Moves between objects:
j127: $>j486, §>j880, !>j492, @>j138, *>j828, &>j513
j342: $>j795, §>j255, !>j918, @>j454, *>j141, &>j929
j461: $>j902, §>j50, !>j406, @>j228, *>j486, &>j170
j513: $>j138, §>j805, !>j390, @>j245, *>j938, &>j626
j388: $>j495, §>j693, !>j677, @>j161, *>j312, &>j370
j492: $>j712, §>j228, !>j486, @>j127, *>j626, &>j390
j177: $>j730, §>j141, !>j27, @>j577, *>j58, &>j554
j531: $>j122, §>j370, !>j140, @>j38, *>j632, &>j837
j639: $>j370, §>j495, !>j216, @>j435, *>j516, &>j122
j918: $>j680, §>j90, !>j795, @>j342, *>j40, &>j119
j8: $>j929, §>j795, !>j479, @>j40, *>j730, &>j1
j974: $>j513, §>j486, !>j245, @>j626, *>j155, &>j90
j1: $>j40, §>j454, !>j141, @>j605, *>j577, &>j889
j160: $>j82, §>j889, !>j554, @>j637, *>j51, &>j58
j730: $>j673, §>j8, !>j889, @>j27, *>j637, &>j577
j632: $>j612, §>j531, !>j61, @>j544, *>j170, &>j406
j712: $>j442, §>j406, !>j805, @>j486, *>j245, &>j127
j40: $>j479, §>j918, !>j8, @>j141, *>j27, &>j605
j122: $>j435, §>j161, !>j312, @>j140, *>j612, &>j38
j495: $>j131, §>j660, !>j360, @>j677, *>j639, &>j161
j82: $>j177, §>j605, !>j577, @>j554, *>j663, &>j637
j454: $>j918, §>j938, !>j342, @>j119, *>j1, &>j479
j442: $>j880, §>j544, !>j170, @>j805, *>j390, &>j486
j795: $>j155, §>j828, !>j680, @>j918, *>j8, &>j454
j27: $>j889, §>j40, !>j730, @>j177, *>j725, &>j82
j876: $>j74, §>j58, !>j190, @>j979, *>j237, &>j815
j140: $>j312, §>j844, !>j122, @>j531, *>j61, &>j516
j390: $>j127, §>j442, !>j138, @>j513, *>j255, &>j974
j486: $>j805, §>j461, !>j712, @>j492, *>j974, &>j138
j828: $>j974, §>j127, !>j626, @>j90, *>j795, &>j938
j245: $>j390, §>j712, !>j513, @>j974, *>j158, &>j828
j915: $>j876, §>j663, !>j979, @>j815, *>j660, &>j621
j25: $>j573, §>j554, !>j663, @>j51, *>j815, &>j190
j117: $>j36, §>j979, !>j237, @>j660, *>j360, &>j693
j693: $>j660, §>j919, !>j860, @>j534, *>j388, &>j131
j860: $>j117, §>j815, !>j660, @>j693, *>j677, &>j444
j228: $>j406, §>j612, !>j461, @>j880, *>j492, &>j442
j51: $>j663, §>j160, !>j25, @>j74, *>j919, &>j876
j880: $>j461, §>j61, !>j228, @>j170, *>j127, &>j805
j444: $>j693, §>j36, !>j534, @>j131, *>j844, &>j495
j74: $>j25, §>j637, !>j51, @>j190, *>j621, &>j979
j61: $>j50, §>j140, !>j612, @>j632, *>j880, &>j902
j677: $>j360, §>j860, !>j495, @>j388, *>j435, &>j844
j370: $>j161, §>j131, !>j844, @>j216, *>j531, &>j435
j844: $>j388, §>j444, !>j161, @>j370, *>j140, &>j639
j138: $>j492, §>j170, !>j127, @>j390, *>j90, &>j245
j673: $>j1, §>j929, !>j605, @>j889, *>j554, &>j27
j929: $>j454, §>j155, !>j119, @>j479, *>j673, &>j40
j605: $>j141, §>j119, !>j1, @>j673, *>j82, &>j730
j90: $>j626, §>j138, !>j828, @>j255, *>j918, &>j158
j435: $>j216, §>j677, !>j639, @>j312, *>j837, &>j140
j626: $>j245, §>j492, !>j974, @>j828, *>j680, &>j255
j612: $>j837, §>j122, !>j50, @>j61, *>j228, &>j544
j155: $>j938, §>j974, !>j158, @>j680, *>j929, &>j918
j170: $>j228, §>j632, !>j880, @>j442, *>j138, &>j712
j938: $>j90, §>j513, !>j255, @>j158, *>j454, &>j680
j119: $>j342, §>j158, !>j454, @>j929, *>j605, &>j8
j663: $>j58, §>j82, !>j573, @>j25, *>j915, &>j74
j979: $>j190, §>j573, !>j876, @>j915, *>j117, &>j919
j161: $>j677, §>j534, !>j388, @>j844, *>j122, &>j216
j141: $>j8, §>j342, !>j40, @>j1, *>j177, &>j673
j38: $>j140, §>j216, !>j531, @>j516, *>j544, &>j50
j805: $>j170, §>j902, !>j442, @>j712, *>j513, &>j492
j360: $>j444, §>j117, !>j131, @>j495, *>j216, &>j388
j216: $>j844, §>j360, !>j370, @>j639, *>j38, &>j312
j534: $>j860, §>j621, !>j693, @>j444, *>j161, &>j360
j889: $>j605, §>j479, !>j673, @>j730, *>j160, &>j177
j660: $>j237, §>j915, !>j117, @>j860, *>j495, &>j534
j637: $>j554, §>j730, !>j160, @>j725, *>j74, &>j573
j237: $>j621, §>j876, !>j36, @>j117, *>j131, &>j860
j50: $>j516, §>j312, !>j837, @>j612, *>j461, &>j632
j312: $>j639, §>j388, !>j435, @>j122, *>j50, &>j531
j573: $>j725, §>j577, !>j58, @>j663, *>j979, &>j51
j554: $>j577, §>j673, !>j82, @>j160, *>j25, &>j725
j255: $>j828, §>j390, !>j90, @>j938, *>j342, &>j155
j577: $>j27, §>j1, !>j177, @>j82, *>j573, &>j160
j36: $>j919, §>j190, !>j621, @>j237, *>j444, &>j660
j406: $>j544, §>j837, !>j902, @>j461, *>j712, &>j880
j131: $>j534, §>j237, !>j444, @>j360, *>j370, &>j677
j680: $>j158, §>j626, !>j155, @>j795, *>j479, &>j342
j902: $>j632, §>j516, !>j544, @>j406, *>j805, &>j228
j544: $>j61, §>j38, !>j632, @>j902, *>j442, &>j461
j815: $>j979, §>j25, !>j915, @>j919, *>j860, &>j36
j58: $>j637, §>j177, !>j725, @>j573, *>j876, &>j25
j919: $>j915, §>j51, !>j815, @>j621, *>j693, &>j237
j725: $>j160, §>j27, !>j637, @>j58, *>j190, &>j663
j190: $>j51, §>j725, !>j74, @>j876, *>j36, &>j915
j516: $>j531, §>j639, !>j38, @>j837, *>j902, &>j612
j479: $>j119, §>j680, !>j929, @>j8, *>j889, &>j141
j158: $>j255, §>j245, !>j938, @>j155, *>j119, &>j795
j621: $>j815, §>j74, !>j919, @>j36, *>j534, &>j117
j837: $>j38, §>j435, !>j516, @>j50, *>j406, &>j61

The rows follow the links: the fewer symbols apart two objects are, the more alike their rows tend to be.

Each row is also shifted at random along 6 hidden directions that mean nothing.

Rows in random order:
Each row is one object's numbers.
1: 30 -10 51 2 -24 -24 3 -7 -45 -32 -8 34 -29 3 40 -19 -20 5 14 -8 26 9 -24 22 -5 -41
2: -20 9 16 22 -26 -11 -8 29 34 5 -23 -15 21 28 6 34 14 38 -9 -42 20 -5 4 -11 21 -49
3: 20 3 -49 -11 -7 5 16 -3 -3 1 4 32 22 -7 4 38 -17 9 30 -17 45 -21 23 -14 29 2
4: 11 -50 9 15 14 -1 -3 -43 -34 -19 15 25 -9 -29 -1 -12 -36 -36 -18 60 49 19 -46 42 -14 -22
5: 1 28 -5 3 -3 -4 16 -6 21 -20 16 -12 -47 -5 22 -51 36 -10 -47 9 -17 26 23 27 17 16
6: -32 -12 20 10 -20 -18 -40 40 39 16 -18 -23 30 24 -24 48 10 31 -11 -19 40 -20 34 -25 -4 12
7: -9 25 -33 -4 -5 -1 16 -13 31 19 3 -16 6 17 19 5 40 1 -38 8 -28 25 9 7 -3 -7
8: 18 11 -6 -13 31 42 27 24 38 26 -11 -18 54 17 -12 24 10 -17 43 -46 -16 -24 -11 -29 -19 7
9: -14 7 0 17 -26 2 -3 52 53 11 -19 -15 33 9 -25 41 13 40 -9 -34 47 -15 33 -11 24 -35
10: -31 -9 -1 16 -21 -23 -35 -17 -6 -1 -7 -9 0 37 25 10 6 28 4 -4 -7 -7 7 -16 4 33
11: -78 -6 -28 -9 24 28 23 -24 -22 14 1 13 3 -23 -23 6 -22 -16 40 7 12 -3 -43 7 18 -60
12: -16 25 -13 16 -34 2 25 6 2 -18 5 22 -8 3 27 -48 -1 42 11 0 -63 -6 13 14 -1 15
13: -24 -16 19 -28 -8 -4 -22 -1 -7 -8 7 0 -47 14 0 -9 24 -9 24 6 82 -15 43 5 -4 43
14: -24 -29 4 22 -23 -29 -42 -27 -23 13 -11 -2 7 25 6 20 -16 33 1 22 -16 -1 -33 -9 -7 -8
15: 22 -4 -44 -11 23 -13 -6 -38 -22 -6 19 14 -12 -20 8 24 -6 -36 -26 19 30 10 7 -1 29 27
16: 28 -22 13 0 25 19 7 -6 10 -16 14 -3 -2 -2 -3 -18 3 -38 2 9 43 -6 -1 14 -15 37
17: 5 -14 0 27 20 20 -4 16 41 -9 6 -34 0 -16 -45 -3 6 -10 -32 -6 53 3 -13 15 41 -29
18: 16 -12 26 6 21 24 24 -18 -2 -13 -1 1 9 12 19 -24 -7 -29 20 -11 -10 5 -54 15 -21 -21
19: 14 34 -67 1 -20 22 32 -16 22 10 3 4 -3 14 14 -11 23 34 29 -10 -26 -7 11 -1 34 -14
20: 90 42 24 -26 10 6 25 72 8 -6 -15 -2 -1 -35 -26 19 -3 -4 10 -69 8 -8 32 -20 32 -44
21: -30 -31 16 36 22 12 -12 8 20 -7 -1 -24 3 -25 -51 -2 -18 -11 -32 12 42 7 -44 22 29 -59
22: 34 33 23 -22 -14 4 18 -2 -6 18 -18 -5 -24 31 31 -23 28 20 39 -18 -46 10 -18 0 -27 -45
23: -31 8 -35 -9 -20 16 7 21 21 23 9 5 8 -14 -32 -8 12 29 14 23 -5 -16 50 3 -13 31
24: 59 13 -19 -4 17 19 20 -9 -33 -8 4 17 0 -17 -4 -28 -27 -6 43 -15 -56 -17 -21 -15 14 11
25: 9 17 30 -14 -10 -29 -20 20 3 8 1 -15 -26 -6 -5 -14 20 4 -46 21 -36 24 39 1 -30 28
26: 49 -11 -20 -11 27 -12 -21 11 -3 22 0 0 37 -29 -35 66 -21 -18 -29 9 13 -2 16 -24 2 10
27: -42 -3 11 2 -11 -20 -33 5 16 29 -20 -20 19 33 -2 52 14 21 -6 -9 8 3 1 -25 -10 -19
28: -9 21 -3 -26 -15 12 13 -11 -4 28 -5 -9 -35 16 3 -12 30 13 35 1 -1 10 -2 5 -4 -46
29: 59 -23 24 -1 28 34 2 26 19 6 1 -6 47 -1 -30 -8 -14 -19 29 -4 -16 -31 -6 -15 -49 56
30: -31 21 -44 -8 -8 5 33 -13 -13 -5 -2 40 34 4 44 21 -16 9 32 -25 -21 -11 3 -12 9 2
31: 34 17 -18 6 32 -6 -12 -28 -20 -18 3 -24 -30 1 10 -6 0 -23 0 -34 -24 1 -24 -24 66 8
32: 6 -13 -31 -3 19 12 20 -27 20 9 2 12 50 12 26 37 2 -30 -9 9 26 4 -18 0 -24 9
33: -10 -5 -10 -24 -17 9 -13 10 -9 20 17 3 -34 -14 -38 -40 9 16 28 47 -6 -20 60 5 -35 75
34: 46 -16 48 -5 25 18 13 45 40 4 -12 -11 40 -11 -28 33 0 -32 -19 -16 58 3 -9 7 -34 -36
35: -19 15 -41 23 27 20 8 -28 30 -16 5 -25 21 38 36 -14 23 -10 8 -42 -48 -15 -17 -27 37 65
36: 8 -20 25 44 5 8 3 10 20 -16 -2 -5 22 -9 -12 -30 -17 5 -32 14 -37 4 -37 23 -16 -11
37: 28 22 59 -6 25 -23 -11 45 -8 -2 -25 -27 4 -26 -25 38 -15 -18 -39 -48 -22 24 -27 -19 16 -79
38: 2 9 -28 1 -20 10 14 -9 -8 22 2 9 -14 -11 -18 -18 -2 34 23 30 -18 4 -6 20 6 -41
39: 11 -10 25 -21 -11 3 -14 10 -1 27 -11 -9 -14 15 -18 5 16 6 32 12 35 -3 10 -2 -34 -12
40: -20 16 56 -17 -16 -13 11 -6 -16 -21 -17 2 -48 28 49 -11 23 -5 11 -31 47 22 -20 14 5 -73
41: 30 -10 3 37 -5 8 16 -1 24 7 -8 -5 40 0 -3 -11 -7 14 -36 24 -49 20 -52 24 -27 -45
42: 27 30 -18 -22 -17 18 15 24 25 35 -5 -9 12 15 -9 -5 28 26 32 -9 -43 -10 37 -18 -24 19
43: 19 -35 21 52 12 10 -12 0 5 -3 -10 -12 47 -6 -30 -6 -42 7 -13 11 -50 -6 -68 4 -13 -17
44: 46 -5 15 7 10 -23 13 -18 -28 -7 -5 27 28 -13 33 18 -31 -21 -34 15 -46 28 -48 8 -32 -35
45: 14 -36 -15 -4 21 -8 -11 -11 -9 4 15 18 25 -31 -21 34 -23 -33 -34 49 48 5 9 9 -22 28
46: 52 3 -18 7 -9 -16 -10 -34 -13 12 6 -1 -7 8 16 -14 5 15 -22 41 -69 19 -10 4 -20 20
47: 36 6 -5 -17 16 15 4 33 -21 -8 10 13 -6 -39 -42 -11 -23 -9 29 -8 -4 -26 31 -13 10 36
48: 37 -42 -11 22 -19 -10 -57 31 24 19 -5 -15 28 2 -63 48 -14 40 0 14 69 -38 40 -21 17 34
49: -7 8 -24 -12 -21 7 4 -12 -21 4 19 13 -48 -16 -14 -58 4 18 25 40 -25 -9 32 17 -2 41
50: -45 16 3 22 -33 -11 1 21 32 -10 -15 -4 11 29 24 8 17 41 -3 -41 7 -7 13 -9 22 -19
51: -45 -34 -13 4 28 33 9 -37 -24 2 13 5 -2 -12 -21 -19 -26 -27 38 29 19 -5 -55 18 -3 -19
52: 66 -16 -16 35 -33 -2 -8 13 2 -4 -1 14 16 -13 -24 -11 -28 54 8 14 -15 -22 -1 7 13 -8
53: 8 21 9 21 -12 -3 24 -8 17 -24 6 -1 -7 11 44 -61 16 2 -41 7 -84 19 -3 24 -29 37
54: -64 -25 -26 4 27 -6 -30 -13 -13 16 8 -4 33 -14 -28 34 -25 -18 -7 18 -22 -16 0 -29 1 54
55: -50 9 -33 11 31 5 -6 -33 2 -6 5 -20 3 17 17 11 9 -19 2 -29 -28 -2 -26 -27 45 19
56: 72 22 -24 -21 1 -7 -22 35 55 55 -15 -43 34 21 -30 68 41 11 -24 -12 3 -1 57 -42 -12 22
57: -10 -14 -30 0 28 41 21 -30 17 9 7 -6 33 22 11 1 7 -28 40 -7 9 -17 -33 -6 -10 15
58: 16 0 -8 -5 16 2 24 -5 24 9 -7 8 54 9 30 49 5 -30 -24 -12 7 13 -14 -10 -27 -13
59: 64 4 57 -17 -13 -6 -4 20 -4 5 -21 -9 -13 27 14 0 14 9 27 -27 11 3 -10 -5 -32 -37
60: 24 0 -41 20 -25 7 -1 5 10 -4 14 13 -1 -10 -22 -19 -10 41 11 18 5 -22 35 8 28 31
61: 49 -17 25 0 19 11 12 6 11 -10 1 3 17 -6 4 9 -4 -34 -15 1 35 7 -23 15 -24 -17
62: 16 33 36 -20 -9 -33 -19 20 9 12 -17 -30 -30 19 13 10 37 6 -33 -24 -21 26 24 -16 -3 -21
63: -33 10 -10 28 1 15 26 -9 39 -7 1 -14 13 8 16 -17 22 -2 -35 -2 -15 21 -30 25 8 -35
64: -59 -10 16 -2 1 8 20 26 -24 18 -13 36 56 -35 -26 20 -56 9 19 11 -51 -9 -26 -3 -49 -37
65: -21 -8 39 15 25 -7 -22 25 -6 -26 4 -19 -2 -13 -15 -28 -15 -19 -22 -15 -45 -10 5 -17 -2 67
66: 37 -11 -11 4 -19 -6 10 -5 -19 -7 -10 44 42 7 31 26 -30 20 29 -10 -2 -17 -11 -7 -14 -9
67: 16 18 100 21 14 -20 -2 39 -19 -60 -8 -18 -33 -11 20 -72 -15 -12 -31 -44 -93 9 -25 4 -5 19
68: -51 6 21 -9 15 -20 15 13 2 25 -23 9 55 -14 7 76 -15 -19 -46 -7 -12 36 -40 -5 -32 -92
69: -1 -14 -36 -15 -10 13 -11 -62 -22 16 4 -1 -36 35 21 -2 20 1 55 17 50 -4 -19 3 19 -15
70: 14 25 -19 -18 27 -18 -12 -12 -20 -21 15 -10 -32 -9 20 1 8 -30 -17 -25 -25 3 24 -27 43 59
71: -21 10 -29 -15 25 -14 0 -10 -1 22 -6 0 34 -8 -1 64 -6 -23 -22 -12 -9 14 -12 -26 9 -17
72: -29 11 16 5 -14 -28 -19 -9 8 28 -31 -20 19 45 27 44 18 24 -7 -19 -29 20 -35 -23 -11 -64
73: 22 -14 -22 19 -28 2 -5 2 -19 -8 15 21 -21 -35 -36 -39 -24 37 9 46 -9 -11 17 26 13 9
74: 8 -22 -46 34 -30 0 -10 -22 -6 -13 8 16 -13 -6 -17 -18 -18 43 13 27 31 -18 4 17 50 -4
75: -41 38 37 -4 -5 -7 28 41 49 9 -15 -25 -6 -1 9 4 43 -6 -66 -17 -12 50 4 21 -16 -77
76: -26 29 36 -20 -21 -16 24 15 -2 -35 -12 22 -13 27 74 -9 15 0 11 -54 16 5 22 -3 -6 2
77: -11 5 19 -8 -14 -22 -32 23 23 34 -18 -22 38 40 9 37 20 24 -13 -11 -46 -6 31 -42 -48 46
78: -7 -4 67 -22 -14 -14 -13 44 7 -14 -14 1 -17 8 1 6 14 -7 1 -21 70 -5 41 3 -25 0
79: -14 -2 -1 1 19 24 28 -40 -2 -26 14 7 -2 29 55 -47 12 -33 23 -9 -19 -3 -27 11 -18 54
80: -43 -8 -33 3 22 -17 -8 -45 -39 10 1 12 12 -14 7 40 -26 -16 -18 17 -23 20 -51 -10 18 -36
81: 15 0 30 -6 -16 -34 -36 8 -9 18 -15 -20 -13 14 -3 14 9 18 -22 9 -26 14 7 -12 -20 -3
82: -39 15 2 -22 -8 1 22 48 27 9 -14 16 32 -8 -2 66 4 2 0 -48 82 -9 37 -10 11 -50
83: 28 -5 -18 2 -6 -9 -17 -1 12 28 7 -8 14 -6 -25 7 4 11 -37 48 -28 11 20 4 -33 28
84: 30 21 31 19 8 13 15 40 54 -26 2 -32 -7 -4 -5 -27 26 -9 -43 -31 2 12 7 18 18 -12
85: 13 -15 -19 -3 28 36 13 9 9 26 0 3 58 1 -27 10 -18 -11 47 -5 -43 -31 -20 -24 -36 39
86: 21 8 -40 -3 -11 -19 -21 -57 -18 21 4 -10 -18 33 28 2 20 12 -6 25 -50 12 -3 -14 2 29
87: 25 -6 20 5 -21 -7 7 -14 -13 -2 -18 23 29 42 51 13 -11 16 33 -17 -10 -5 -29 -4 -33 -19
88: 51 -1 -16 -31 0 18 -16 -2 5 31 0 -28 -46 8 -41 14 35 1 38 4 90 -6 26 -1 29 -35
89: 88 1 23 -8 30 29 14 45 8 19 -17 -7 42 -19 -48 19 -24 -5 35 -32 -26 -21 -24 -22 -16 -30
90: -1 -33 -13 5 -17 -6 -2 -22 -32 -3 -4 38 18 -5 6 32 -35 12 24 20 57 -8 -20 12 2 -36

Some objects, each with its row:
j730 29
j531 6
j51 3
j639 74
j61 81
j673 18
j918 68
j161 73
j828 55
j1 16
j837 27
j513 43
j632 62
j974 67
j795 26
j117 69
j577 85
j160 24
j406 25
j141 34
j158 70
j844 12
j544 86
j712 41
j637 47
j82 89
j880 7
j435 9
j902 56
j36 13

Row, symbols taken left to right, then the row they reach:
53 $ * $: 84
61 § § § &: 35
65 § @ ! &: 21
80 & $ *: 32
58 § ! !: 37
71 & § !: 31
19 ! !: 38
14 § $ & @: 50
76 § $ & @: 30
75 § § & @: 72
42 @ @ !: 49
15 § ! §: 17
22 § & §: 90
46 $ § &: 77
83 & * §: 5
33 ! ! @: 28
82 @ ! *: 40
44 § !: 54
36 $: 63

